Here is a tiny trained network, its code and every weight. The questions are about switching its units off for an input and a class, where a switched-off unit gives its printed mean instead of its output.

import numpy as np


def w(rows, s, z=0):
    codes = np.array(rows[::2]) - 128.0
    scale = np.full(codes.shape[1], s)
    scale[-1] = z or s
    return codes * scale


def f(y):
    return np.maximum(y, 0)


def log_softmax(a):
    a = a - a.max(-1, keepdims=True)
    return a - np.log(np.exp(a).sum(-1, keepdims=True))


def net(x, mask):
    res = np.array(x, float).reshape(1, 8) / 4 @ E
    y = f(res @ A[0][:, :-1].T + A[0][:, -1])
    res = res + np.where(mask, y, B[0][:, -1]) @ B[0][:, :-1]
    return log_softmax(res[-1] @ U[:, :-1].T + U[:, -1])


A, B = {}, {}
E = w([
[129,17,227,22,200,57,95,178],'x0',
[234,126,62,224,122,7,58,253],'x1',
[136,127,127,128,131,134,132,129],'x2',
[138,115,127,129,122,136,127,130],'x3',
[124,126,128,126,128,126,124,127],'x4',
[127,123,129,132,126,130,125,127],'x5',
[253,197,201,44,22,131,50,58],'x6',
[142,78,210,199,57,44,245,78],'x7',
],0.0047)
A[0] = w([
[230,125,59,226,154,8,47,242,177],'N1',
[99,210,26,201,69,240,165,84,141],'N2',
[107,166,64,78,148,208,29,131,234],'N3',
[217,171,175,110,67,102,77,110,177],'N4',
[153,172,88,87,169,151,6,174,181],'N5',
[160,94,183,145,52,92,204,60,61],'N6',
[234,158,196,70,37,125,78,90,65],'N7',
[234,116,74,212,117,3,65,240,138],'N8',
[48,65,90,166,190,106,193,185,47],'N9',
[124,90,201,163,71,63,204,95,252],'N10',
[53,61,95,172,209,143,202,169,46],'N11',
[15,115,165,80,160,226,184,59,78],'N12',
[182,117,189,159,36,82,174,101,138],'N13',
[111,41,179,46,184,100,98,154,91],'N14',
[153,50,180,91,189,45,78,206,200],'N15',
[142,51,187,35,168,101,97,159,118],'N16',
[49,112,189,38,157,217,184,18,196],'N17',
[232,143,185,72,41,127,82,92,42],'N18',
[93,108,190,139,65,84,218,63,83],'N19',
[203,187,178,60,48,115,80,57,70],'N20',
[46,100,106,165,174,114,192,158,38],'N21',
[96,61,205,16,185,124,92,156,138],'N22',
[92,172,83,30,178,230,42,124,176],'N23',
[227,159,184,77,48,114,65,81,44],'N24',
[69,78,101,198,191,86,159,175,50],'N25',
[156,222,36,216,73,183,117,115,167],'N26',
[114,157,99,69,151,204,39,133,50],'N27',
],0.0047,0.0027)
B[0] = w([
[173,117,157,9,24,237,207,94,254],'N1',
[115,221,228,214,72,20,85,57,216],'N2',
[225,81,123,156,200,47,209,174,234],'N3',
[90,90,52,144,162,179,83,109,209],'N4',
[217,75,120,143,201,68,215,177,217],'N5',
[210,77,102,151,209,44,197,224,176],'N6',
[17,105,34,164,182,202,35,163,203],'N7',
[163,107,147,3,42,232,193,109,239],'N8',
[35,106,46,158,150,210,35,117,185],'N9',
[209,83,84,142,224,78,199,182,221],'N10',
[27,131,62,186,163,189,17,137,187],'N11',
[155,118,148,14,51,208,169,128,205],'N12',
[199,79,95,133,218,75,201,176,189],'N13',
[89,216,196,203,83,69,85,59,183],'N14',
[141,198,202,189,70,74,132,24,217],'N15',
[89,207,188,205,80,57,82,54,188],'N16',
[161,113,147,32,44,210,196,124,244],'N17',
[18,112,26,175,185,204,25,178,191],'N18',
[212,72,104,147,211,68,191,215,180],'N19',
[36,133,64,141,158,204,34,132,201],'N20',
[52,103,43,161,179,181,33,153,169],'N21',
[124,211,203,191,63,55,102,39,202],'N22',
[233,67,113,165,206,50,220,195,230],'N23',
[23,101,39,163,176,219,22,170,195],'N24',
[45,99,51,115,143,213,59,143,177],'N25',
[126,209,226,182,66,47,107,49,215],'N26',
[220,53,110,140,212,53,219,220,176],'N27',
],0.0047,0.0057)
U = w([
[5,90,20,171,205,237,7,170,51],'0',
[160,113,137,132,133,111,151,119,254],'1',
[175,110,157,3,15,239,196,112,36],'2',
[226,61,103,174,252,19,211,233,9],'3',
[87,240,227,238,45,13,70,21,33],'4',
],0.0063,0.0061)

Each question gives the input, the list of numbers given to net, and the class t.
The units are the neurons (one row each of A and B). Each row of codes is followed by its name. A weight is (code - 128) times the scale printed after its matrix; where a second scale follows, it is the last column's (A, B and U).
mask holds one flag per neuron, in row order. A switched-off neuron (its flag False) gives its mean, the last column of its row in B, instead of its output. The means were averaged over made-up inputs and are rounded, as every weight is.
A unit's drop is (log p(t) with every unit on - log p(t) with that unit switched off) / (log p(t) with every unit on - log p(t) with every unit switched off).
The circuit of an input: a set's keep is (log p(t) with only the set's units on - log p(t) with every unit switched off) / (log p(t) with every unit on - log p(t) with every unit switched off). Starting from the 12 units with the biggest drops (on a tie, the unit counted first), units are removed one at a time, each time the one whose removal leaves the highest keep (on an exact tie, the one counted first), for as long as the keep stays at least 0.8.
circuit, biggest first: the units of the circuit, biggest drop first
most important unit: the unit with the biggest drop
top k neurons: the k neurons with the biggest drops, biggest first
drop when u is switched off: that unit's drop, to one decimal
input [-4,8,2,6,1,0,3,-5], class 2: most important unit => N1
input [8,5,-7,5,-4,6,4,7], class 4: top 3 neurons => [N15; N16; N14]
input [-6,8,-7,-4,4,0,4,-8], class 2: top 3 neurons => [N1; N8; N10]
input [-1,-7,-7,-2,-3,-4,-1,-6], class 2: top 3 neurons => [N17; N12; N10]
input [7,6,8,5,8,3,0,1], class 4: circuit, biggest first => [N15; N16]
input [6,7,4,-5,5,-2,-3,0], class 2: top 2 neurons => [N1; N8]
input [-5,-4,-3,4,1,6,6,-7], class 3: circuit, biggest first => [N23; N3]
input [-5,0,7,-2,8,-3,8,-8], class 0: top 4 neurons => [N20; N24; N7; N18]
input [-1,-1,1,-5,3,-3,-1,4], class 3: circuit, biggest first => [N1; N10; N19]
input [0,8,6,8,4,3,-4,0], class 2: circuit, biggest first => [N1; N8]
input [0,3,-6,8,-8,4,3,-7], class 3: circuit, biggest first => [N5; N3]
input [7,1,2,-8,4,-3,-1,-8], class 3: top 2 neurons => [N23; N5]
input [-5,-2,2,1,-2,-2,3,-5], class 3: top 3 neurons => [N23; N3; N27]
input [-8,7,-2,-5,-3,1,-4,4], class 4: circuit, biggest first => [N26]
input [-5,-4,-7,-7,-3,4,1,6], class 3: circuit, biggest first => [N19; N6]
input [0,4,-3,-1,3,8,8,-8], class 0: top 4 neurons => [N24; N7; N18; N20]
input [7,-6,-5,-1,7,-5,6,3], class 4: top 3 neurons => [N22; N16; N14]
input [6,4,1,-3,3,5,7,-7], class 0: top 4 neurons => [N24; N7; N18; N20]
input [-8,0,-6,6,1,6,-5,2], class 4: top 2 neurons => [N2; N26]
input [-6,-8,-8,-6,-2,5,-4,0], class 2: top 2 neurons => [N12; N17]
input [-7,-2,-6,6,-2,3,6,-5], class 4: circuit, biggest first => [N2]
input [-8,-7,-8,3,-2,-4,-3,2], class 4: drop when N8 is switched off => 0.3
input [-7,-7,-4,6,-7,-6,8,-6], class 0: drop when N24 is switched off => 0.4
input [7,-4,-5,0,1,-4,7,-3], class 0: drop when N22 is switched off => -0.1
input [5,8,7,-4,-7,-3,4,-1], class 2: drop when N8 is switched off => 0.3
